Below are the code and all the weights of a small trained network. Each question names an input and a class and asks about switching units off, where a switched-off unit gives its printed mean instead of its output.

import numpy as np


def w(rows, s, z=0):
    codes = np.array(rows[::2]) - 128.0
    scale = np.full(codes.shape[1], s)
    scale[-1] = z or s
    return codes * scale


def f(y):
    return y / 2 * (1 + np.tanh(0.7978845608 * (y + 0.044715 * y**3)))


def log_softmax(a):
    a = a - a.max(-1, keepdims=True)
    return a - np.log(np.exp(a).sum(-1, keepdims=True))


def net(x, mask):
    res = np.array(x, float).reshape(1, 5) / 4 @ E
    y = f(res @ A[0][:, :-1].T + A[0][:, -1])
    res = res + np.where(mask, y, B[0][:, -1]) @ B[0][:, :-1]
    return log_softmax(res[-1] @ U[:, :-1].T + U[:, -1])


A, B = {}, {}
E = w([
[226,143,107,133,122,197,88,185],'x0',
[34,164,253,209,110,181,108,215],'x1',
[160,179,143,130,161,18,124,184],'x2',
[127,133,127,124,131,129,129,128],'x3',
[130,126,128,129,127,128,128,127],'x4',
],0.012)
A[0] = w([
[128,116,85,137,121,184,117,49,6],'neuron 1',
[171,131,74,144,100,94,174,74,144],'neuron 2',
[190,111,68,76,153,87,113,31,39],'neuron 3',
[76,112,110,118,129,54,148,27,42],'neuron 4',
[199,138,107,120,134,12,126,152,33],'neuron 5',
[144,82,115,104,124,190,140,64,14],'neuron 6',
[250,127,92,123,124,168,125,143,19],'neuron 7',
],0.021,0.0027)
B[0] = w([
[139,129,126,157,89,19,206,87,183],'neuron 1',
[101,73,187,183,80,168,126,133,201],'neuron 2',
[45,172,169,137,144,169,127,211,253],'neuron 3',
[251,102,60,93,134,204,49,171,207],'neuron 4',
[100,139,123,124,124,31,200,13,215],'neuron 5',
[85,161,132,97,170,45,158,27,187],'neuron 6',
[215,90,75,97,132,200,51,168,214],'neuron 7',
],0.015,0.031)
U = w([
[22,153,231,198,137,172,123,210,124],'0',
[253,96,33,100,156,157,59,120,232],'1',
[117,158,117,135,147,3,217,7,4],'2',
],0.0071,0.0036)

Each question gives the input, the list of numbers given to net, and the class t.
The units are the neurons (one row each of A and B). Each row of codes is followed by its name. A weight is (code - 128) times the scale printed after its matrix; where a second scale follows, it is the last column's (A, B and U).
mask holds one flag per neuron, in row order. A switched-off neuron (its flag False) gives its mean, the last column of its row in B, instead of its output. The means were averaged over made-up inputs and are rounded, as every weight is.
A unit's drop is (log p(t) with every unit on - log p(t) with that unit switched off) / (log p(t) with every unit on - log p(t) with every unit switched off).
The circuit of an input: a set's keep is (log p(t) with only the set's units on - log p(t) with every unit switched off) / (log p(t) with every unit on - log p(t) with every unit switched off). Starting from all 7 units, units are removed one at a time, each time the one whose removal leaves the highest keep (on an exact tie, the one counted first), for as long as the keep stays at least 0.8.
circuit, biggest first: the units of the circuit, biggest drop first
k most important neurons: the k neurons with the biggest drops, biggest first
drop when u is switched off: that unit's drop, to one decimal
input [6,3,8,-2,-2], class 2: circuit, biggest first => neuron 5
input [6,-6,-1,-5,8], class 0: 2 most important neurons => neuron 3; neuron 4
input [-3,-4,-5,-5,-1], class 2: 2 most important neurons => neuron 6; neuron 1
input [3,0,4,-2,-5], class 2: 3 most important neurons => neuron 4; neuron 5; neuron 3
input [4,-7,-6,7,6], class 0: 4 most important neurons => neuron 3; neuron 5; neuron 2; neuron 7
input [-3,-1,2,-2,-5], class 1: 3 most important neurons => neuron 3; neuron 6; neuron 4
input [6,4,3,4,3], class 1: 2 most important neurons => neuron 3; neuron 2
input [6,-2,8,-1,5], class 2: 2 most important neurons => neuron 5; neuron 4
input [6,-6,-5,-1,2], class 0: 3 most important neurons => neuron 3; neuron 4; neuron 2
input [-3,-2,-4,-6,8], class 2: 2 most important neurons => neuron 7; neuron 6
input [-6,-8,-2,-3,2], class 0: 2 most important neurons => neuron 3; neuron 2
input [-2,-4,-3,-1,-2], class 0: 3 most important neurons => neuron 3; neuron 5; neuron 7
input [1,-7,7,7,2], class 0: 3 most important neurons => neuron 3; neuron 2; neuron 6
input [7,-4,8,4,0], class 2: 2 most important neurons => neuron 5; neuron 4
input [-4,-2,4,5,2], class 1: most important neuron => neuron 4
input [3,3,-4,4,8], class 2: 2 most important neurons => neuron 3; neuron 4
input [-6,-3,3,-7,3], class 1: drop when neuron 4 is switched off => 6.3
input [1,-5,4,5,6], class 0: drop when neuron 7 is switched off => 0.0
input [7,-7,-1,4,-4], class 0: drop when neuron 4 is switched off => 0.7
input [-8,-4,1,-5,-2], class 1: drop when neuron 4 is switched off => 7.3
input [-4,6,-8,-6,-5], class 2: circuit, biggest first => neuron 3
